Below is a small trained network, with its code and all its weights. Each question gives an input and a class and asks what happens when units are switched off, that is, made to give their printed mean instead of their output.

import numpy as np


def w(rows, s, z=0):
    codes = np.array(rows[::2]) - 128.0
    scale = np.full(codes.shape[1], s)
    scale[-1] = z or s
    return codes * scale


def f(y):
    return y / 2 * (1 + np.tanh(0.7978845608 * (y + 0.044715 * y**3)))


def log_softmax(a):
    a = a - a.max(-1, keepdims=True)
    return a - np.log(np.exp(a).sum(-1, keepdims=True))


def net(x, mask):
    res = np.array(x, float).reshape(1, 7) / 4 @ E
    y = f(res @ A[0][:, :-1].T + A[0][:, -1])
    res = res + np.where(mask, y, B[0][:, -1]) @ B[0][:, :-1]
    return log_softmax(res[-1] @ U[:, :-1].T + U[:, -1])


A, B = {}, {}
E = w([
[121,190,181,254,129,69,182,150,92],'x0',
[116,46,133,182,90,96,40,51,122],'x1',
[131,118,128,137,120,143,143,130,135],'x2',
[186,214,123,108,58,69,137,69,212],'x3',
[127,174,235,107,77,212,78,118,75],'x4',
[38,188,35,170,112,198,72,125,164],'x5',
[144,113,116,144,110,145,134,143,128],'x6',
],0.0063)
A[0] = w([
[127,105,49,148,171,69,153,147,149,100],'N0',
[70,174,97,162,129,157,97,132,152,106],'N1',
[107,27,138,187,67,76,43,41,118,9],'N2',
[123,163,163,235,121,95,162,150,109,51],'N3',
[134,90,52,166,158,59,161,156,156,128],'N4',
[203,86,214,130,161,91,160,142,116,99],'N5',
[157,72,78,28,120,180,103,122,155,112],'N6',
[134,175,168,254,145,85,160,149,100,32],'N7',
[158,210,96,56,157,156,181,233,112,98],'N8',
[84,177,98,130,121,152,116,163,139,127],'N9',
[188,56,154,31,132,124,137,120,126,133],'N10',
[117,150,198,114,88,173,98,137,110,93],'N11',
[80,156,60,102,126,169,91,112,148,94],'N12',
[186,206,106,119,47,66,148,52,180,47],'N13',
[132,150,204,131,86,190,99,136,123,139],'N14',
[129,174,135,89,154,144,183,182,144,73],'N15',
[68,185,82,193,119,180,91,131,138,133],'N16',
[49,37,137,163,232,161,125,183,25,8],'N17',
[123,102,95,147,152,94,131,140,157,148],'N18',
[127,165,205,135,67,193,104,122,79,124],'N19',
[192,89,198,104,138,79,150,153,111,118],'N20',
[169,175,128,121,63,112,120,105,180,31],'N21',
],0.009,0.0012)
B[0] = w([
[146,136,96,68,199,91,142,119,86,202],'N0',
[142,109,98,162,67,106,158,132,94,193],'N1',
[119,117,246,217,204,168,167,61,136,215],'N2',
[37,137,138,57,90,152,65,90,156,207],'N3',
[148,141,86,72,216,102,140,127,83,213],'N4',
[135,135,68,190,56,91,163,114,104,219],'N5',
[22,154,148,50,103,131,63,111,148,229],'N6',
[18,134,136,46,81,150,80,91,160,226],'N7',
[124,96,234,215,195,152,124,56,146,228],'N8',
[140,118,135,165,82,117,147,111,114,179],'N9',
[69,155,93,139,44,117,132,115,126,218],'N10',
[144,123,82,90,193,101,145,140,120,186],'N11',
[95,148,107,140,54,102,152,119,114,203],'N12',
[195,108,137,138,107,200,93,253,164,236],'N13',
[139,118,87,90,199,73,133,136,104,196],'N14',
[131,83,171,177,148,148,114,89,115,178],'N15',
[161,125,100,176,55,78,184,106,93,224],'N16',
[227,144,144,132,83,182,87,252,212,254],'N17',
[148,130,127,95,155,109,133,121,96,160],'N18',
[154,130,69,60,222,92,152,126,105,216],'N19',
[142,137,83,185,64,111,170,116,86,212],'N20',
[161,122,136,127,137,147,104,207,152,182],'N21',
],0.015,0.0069)
U = w([
[206,121,133,134,112,171,84,254,193,44],'0',
[21,143,128,55,81,125,66,69,155,254],'1',
[139,130,68,203,36,66,198,94,73,60],'2',
[135,82,239,217,218,150,147,38,134,192],'3',
[166,126,61,53,248,64,149,127,82,79],'4',
],0.0078,0.00082)

Each question gives the input, the list of numbers given to net, and the class t.
The units are the neurons (one row each of A and B). Each row of codes is followed by its name. A weight is (code - 128) times the scale printed after its matrix; where a second scale follows, it is the last column's (A, B and U).
mask holds one flag per neuron, in row order. A switched-off neuron (its flag False) gives its mean, the last column of its row in B, instead of its output. The means were averaged over made-up inputs and are rounded, as every weight is.
A unit's drop is (log p(t) with every unit on - log p(t) with that unit switched off) / (log p(t) with every unit on - log p(t) with every unit switched off).
The circuit of an input: a set's keep is (log p(t) with only the set's units on - log p(t) with every unit switched off) / (log p(t) with every unit on - log p(t) with every unit switched off). Starting from the 12 units with the biggest drops (on a tie, the unit counted first), units are removed one at a time, each time the one whose removal leaves the highest keep (on an exact tie, the one counted first), for as long as the keep stays at least 0.8.
units of the circuit, in order: the units of the circuit, biggest drop first
most important unit: the unit with the biggest drop
top k neurons: the k neurons with the biggest drops, biggest first
drop when u is switched off: that unit's drop, to one decimal
input [7,3,5,-1,8,-7,-7], class 4: top 4 neurons -> N19; N14; N11; N6
input [-8,-3,1,0,-1,-8,-3], class 1: top 2 neurons -> N6; N16
input [-4,-8,2,-1,3,-2,-4], class 3: most important unit -> N8
input [4,0,-2,-4,5,2,7], class 4: top 3 neurons -> N19; N13; N14
input [-6,3,7,2,-7,0,-3], class 4: top 2 neurons -> N4; N0
input [8,-4,6,-6,5,6,5], class 1: top 2 neurons -> N7; N3
input [-5,-4,-3,8,7,-3,-7], class 0: top 2 neurons -> N13; N21
input [2,-6,-5,5,-6,-1,-2], class 3: top 3 neurons -> N8; N17; N15
input [2,-6,0,-4,-3,-7,-8], class 2: top 4 neurons -> N5; N20; N2; N10
input [4,4,3,8,8,-1,5], class 0: top 3 neurons -> N13; N21; N4
input [-5,7,-6,4,-4,8,-1], class 2: top 4 neurons -> N12; N16; N8; N1
input [-6,0,-5,6,7,0,-3], class 4: top 2 neurons -> N17; N19
input [6,-1,-4,1,-4,4,5], class 1: top 2 neurons -> N7; N3
input [1,-8,-7,-6,-8,-4,-2], class 3: units of the circuit, in order -> N8
input [6,4,6,-5,-5,-1,-4], class 1: top 4 neurons -> N7; N3; N13; N21
input [7,-4,-6,-7,-1,7,-1], class 0: top 2 neurons -> N17; N6
input [-2,0,1,-4,-3,3,-8], class 0: drop when N7 is switched off -> 0.1
input [8,-8,4,4,-5,-7,0], class 1: drop when N20 is switched off -> 0.0
input [-3,8,7,-4,-6,-7,-6], class 3: drop when N1 is switched off -> 0.2
input [1,8,7,4,-2,-2,7], class 3: drop when N2 is switched off -> 1.1
input [4,-8,3,0,1,-2,-4], class 3: units of the circuit, in order -> N8
